Below is a small trained network, with its code and all its weights. Each question gives an input and a target symbol and asks what happens when units are switched off, that is, made to give their printed mean instead of their output.

import numpy as np


def w(rows, s, z=0):
    codes = np.array(rows[::2]) - 128.0
    scale = np.full(codes.shape[1], s)
    scale[-1] = z or s
    return codes * scale


def norm(h):
    return h / np.sqrt((h * h).mean(-1, keepdims=True) + 1e-5)


def softmax(a):
    e = np.exp(a - a.max(-1, keepdims=True))
    return e / e.sum(-1, keepdims=True)


def log_softmax(a):
    a = a - a.max(-1, keepdims=True)
    return a - np.log(np.exp(a).sum(-1, keepdims=True))


def net(x, mask):
    ids = ['αβγδεζηλπστφω'.index(c) for c in x.split()]
    T = len(ids)
    res = E[ids] + P[:T]
    u = 0
    for l in range(3):
        r = norm(res)
        for j in range(2):
            rows = slice(4 * j, 4 * j + 4)
            q, k, v = (r @ M[l][rows].T for M in (Q, K, V))
            z = softmax(np.where(np.tri(T) > 0, q @ k.T / 4**0.5, -1e9)) @ v
            o = O[l][rows]
            res = res + np.where(mask[u + j], z, o[:, -1]) @ o[:, :-1]
        u += 2
    return log_softmax(norm(res)[-1] @ U[:, :-1].T + U[:, -1])


Q, K, V, O = {}, {}, {}, {}
E = w([
[110,118,141],'α',
[113,114,141],'β',
[88,30,108],'γ',
[110,117,140],'δ',
[110,117,141],'ε',
[112,114,140],'ζ',
[108,121,138],'η',
[93,200,193],'λ',
[110,29,127],'π',
[114,76,1],'σ',
[111,115,141],'τ',
[111,116,141],'φ',
[144,123,137],'ω',
],0.023)
P = w([
[7,160,203],'0',
[165,87,119],'1',
[35,200,94],'2',
[157,99,131],'3',
[117,165,97],'4',
[154,117,135],'5',
[90,152,127],'6',
[155,118,135],'7',
[64,115,141],'8',
[156,123,134],'9',
[66,84,140],'10',
[157,128,134],'11',
[98,98,122],'12',
[155,128,135],'13',
],0.02)
Q[0] = w([
[120,118,147],'L0H0',
[54,157,58],'L0H0',
[70,60,120],'L0H0',
[61,147,9],'L0H0',
[172,154,68],'L0H1',
[35,163,178],'L0H1',
[30,158,111],'L0H1',
[74,132,152],'L0H1',
],0.012)
K[0] = w([
[147,90,189],'L0H0',
[140,126,66],'L0H0',
[112,108,68],'L0H0',
[11,189,118],'L0H0',
[96,167,125],'L0H1',
[139,53,24],'L0H1',
[167,154,106],'L0H1',
[226,187,113],'L0H1',
],0.012)
V[0] = w([
[86,224,166],'L0H0',
[1,119,52],'L0H0',
[74,96,195],'L0H0',
[200,181,94],'L0H0',
[34,139,94],'L0H1',
[126,94,102],'L0H1',
[97,188,90],'L0H1',
[154,99,106],'L0H1',
],0.0077)
O[0] = w([
[100,73,79,76],'L0H0',
[2,124,163,193],'L0H0',
[173,98,138,236],'L0H0',
[131,153,82,1],'L0H0',
[119,215,124,163],'L0H1',
[103,126,159,156],'L0H1',
[143,106,96,53],'L0H1',
[139,135,149,132],'L0H1',
],0.0087,0.0037)
Q[1] = w([
[8,125,46],'L1H0',
[139,157,34],'L1H0',
[206,145,132],'L1H0',
[191,171,80],'L1H0',
[100,44,156],'L1H1',
[87,144,81],'L1H1',
[164,84,189],'L1H1',
[138,98,116],'L1H1',
],0.011)
K[1] = w([
[127,21,122],'L1H0',
[175,1,153],'L1H0',
[226,164,148],'L1H0',
[195,103,189],'L1H0',
[61,67,105],'L1H1',
[108,161,233],'L1H1',
[75,145,129],'L1H1',
[86,138,177],'L1H1',
],0.011)
V[1] = w([
[151,2,76],'L1H0',
[166,77,200],'L1H0',
[119,184,140],'L1H0',
[135,238,196],'L1H0',
[200,131,194],'L1H1',
[150,61,76],'L1H1',
[128,61,145],'L1H1',
[128,122,57],'L1H1',
],0.0076)
O[1] = w([
[77,119,32,15],'L1H0',
[21,228,162,158],'L1H0',
[153,122,139,158],'L1H0',
[209,94,238,197],'L1H0',
[153,36,207,2],'L1H1',
[80,74,52,34],'L1H1',
[62,44,132,218],'L1H1',
[78,122,3,17],'L1H1',
],0.0048,0.0018)
Q[2] = w([
[178,193,133],'L2H0',
[172,172,162],'L2H0',
[1,143,153],'L2H0',
[185,130,99],'L2H0',
[76,195,169],'L2H1',
[86,170,43],'L2H1',
[103,152,221],'L2H1',
[72,220,185],'L2H1',
],0.0098)
K[2] = w([
[138,221,146],'L2H0',
[174,170,210],'L2H0',
[91,161,33],'L2H0',
[202,59,89],'L2H0',
[60,141,112],'L2H1',
[143,250,254],'L2H1',
[39,114,120],'L2H1',
[114,59,23],'L2H1',
],0.0092)
V[2] = w([
[84,234,107],'L2H0',
[69,155,74],'L2H0',
[159,102,214],'L2H0',
[118,174,98],'L2H0',
[141,85,38],'L2H1',
[126,231,116],'L2H1',
[210,246,214],'L2H1',
[160,82,164],'L2H1',
],0.011)
O[2] = w([
[103,39,118,120],'L2H0',
[237,64,216,111],'L2H0',
[125,119,31,206],'L2H0',
[112,141,178,93],'L2H0',
[193,157,104,44],'L2H1',
[99,232,132,72],'L2H1',
[143,253,142,2],'L2H1',
[234,75,176,125],'L2H1',
],0.0057,0.0052)
U = w([
[119,145,115,23],'α',
[121,156,131,10],'β',
[205,168,94,252],'γ',
[154,51,143,130],'δ',
[124,154,134,30],'ε',
[121,148,129,29],'ζ',
[129,152,130,34],'η',
[121,114,7,131],'λ',
[121,147,127,18],'π',
[32,133,167,242],'σ',
[100,66,130,209],'τ',
[188,148,221,88],'φ',
[117,155,131,27],'ω',
],0.015,0.0045)

Each question gives the input, a string of symbols that net reads in full, and the target symbol t.
The units are the heads (4 rows each of Q, K, V and O). Each row of codes is followed by its name. A weight is (code - 128) times the scale printed after its matrix; where a second scale follows, it is the last column's (O and U).
mask holds one flag per head, layer by layer. A switched-off head (its flag False) gives its mean, the last column of its rows in O, instead of its output. The means were averaged over made-up inputs and are rounded, as every weight is.
A unit's drop is (log p(t) with every unit on - log p(t) with that unit switched off) / (log p(t) with every unit on - log p(t) with every unit switched off).
The circuit of an input: a set's keep is (log p(t) with only the set's units on - log p(t) with every unit switched off) / (log p(t) with every unit on - log p(t) with every unit switched off). Starting from all 6 units, units are removed one at a time, each time the one whose removal leaves the highest keep (on an exact tie, the one counted first), for as long as the keep stays at least 0.8.
circuit, biggest first: the units of the circuit, biggest drop first
most important unit: the unit with the biggest drop
heads that matter: for each layer, one digit per head in row order, 1 if its drop is at least 0.15 and else 0, layers parted by /
drop of u: that unit's drop, to one decimal
input η ε τ ω π, target σ: circuit, biggest first	(L0H0 L2H1 L1H0)
input τ σ ζ ε α ε β γ σ ζ ε τ η δ, target λ: circuit, biggest first	(L2H0 L0H0 L1H1)
input τ β φ γ σ β, target λ: heads that matter	10 / 01 / 10
input σ τ ζ η, target λ: circuit, biggest first	(L2H0 L0H0)
input π λ τ φ, target φ: most important unit	L1H0
input ω φ λ ζ δ α, target φ: circuit, biggest first	(L1H0 L2H1)
input λ α λ δ, target φ: heads that matter	00 / 10 / 00
input α ε ω φ, target γ: circuit, biggest first	(L0H0 L2H0)
input π λ β ζ, target φ: circuit, biggest first	(L1H0 L0H0)
input ω δ π β φ η τ η ω β σ, target σ: circuit, biggest first	(L0H0 L2H1)
input π α γ τ β τ α λ σ, target σ: circuit, biggest first	(L2H1 L0H0)
input α ε ζ γ ε σ α η ζ σ δ α, target λ: heads that matter	10 / 01 / 11
input π α π σ σ π σ ζ, target λ: circuit, biggest first	(L0H0 L2H0 L1H1)
input ε δ λ ω τ π β π λ δ ω ε β τ, target γ: circuit, biggest first	(L0H0)
input ω β σ φ α σ δ ζ α τ, target λ: heads that matter	10 / 00 / 11
input λ ζ σ δ, target λ: circuit, biggest first	(L2H0 L0H0)
input λ β ε τ β φ, target φ: circuit, biggest first	(L1H0 L2H1)
input λ π φ β τ σ ζ β α β, target λ: heads that matter	10 / 01 / 11
input σ ω λ ζ λ τ, target φ: heads that matter	10 / 10 / 00
input δ δ λ π ω λ δ η, target φ: heads that matter	00 / 10 / 00
input γ λ ζ ω φ λ ω, target τ: most important unit	L0H0
input λ τ ω β, target γ: drop of L2H0	0.4
input λ τ ω ε, target γ: drop of L0H0	0.5
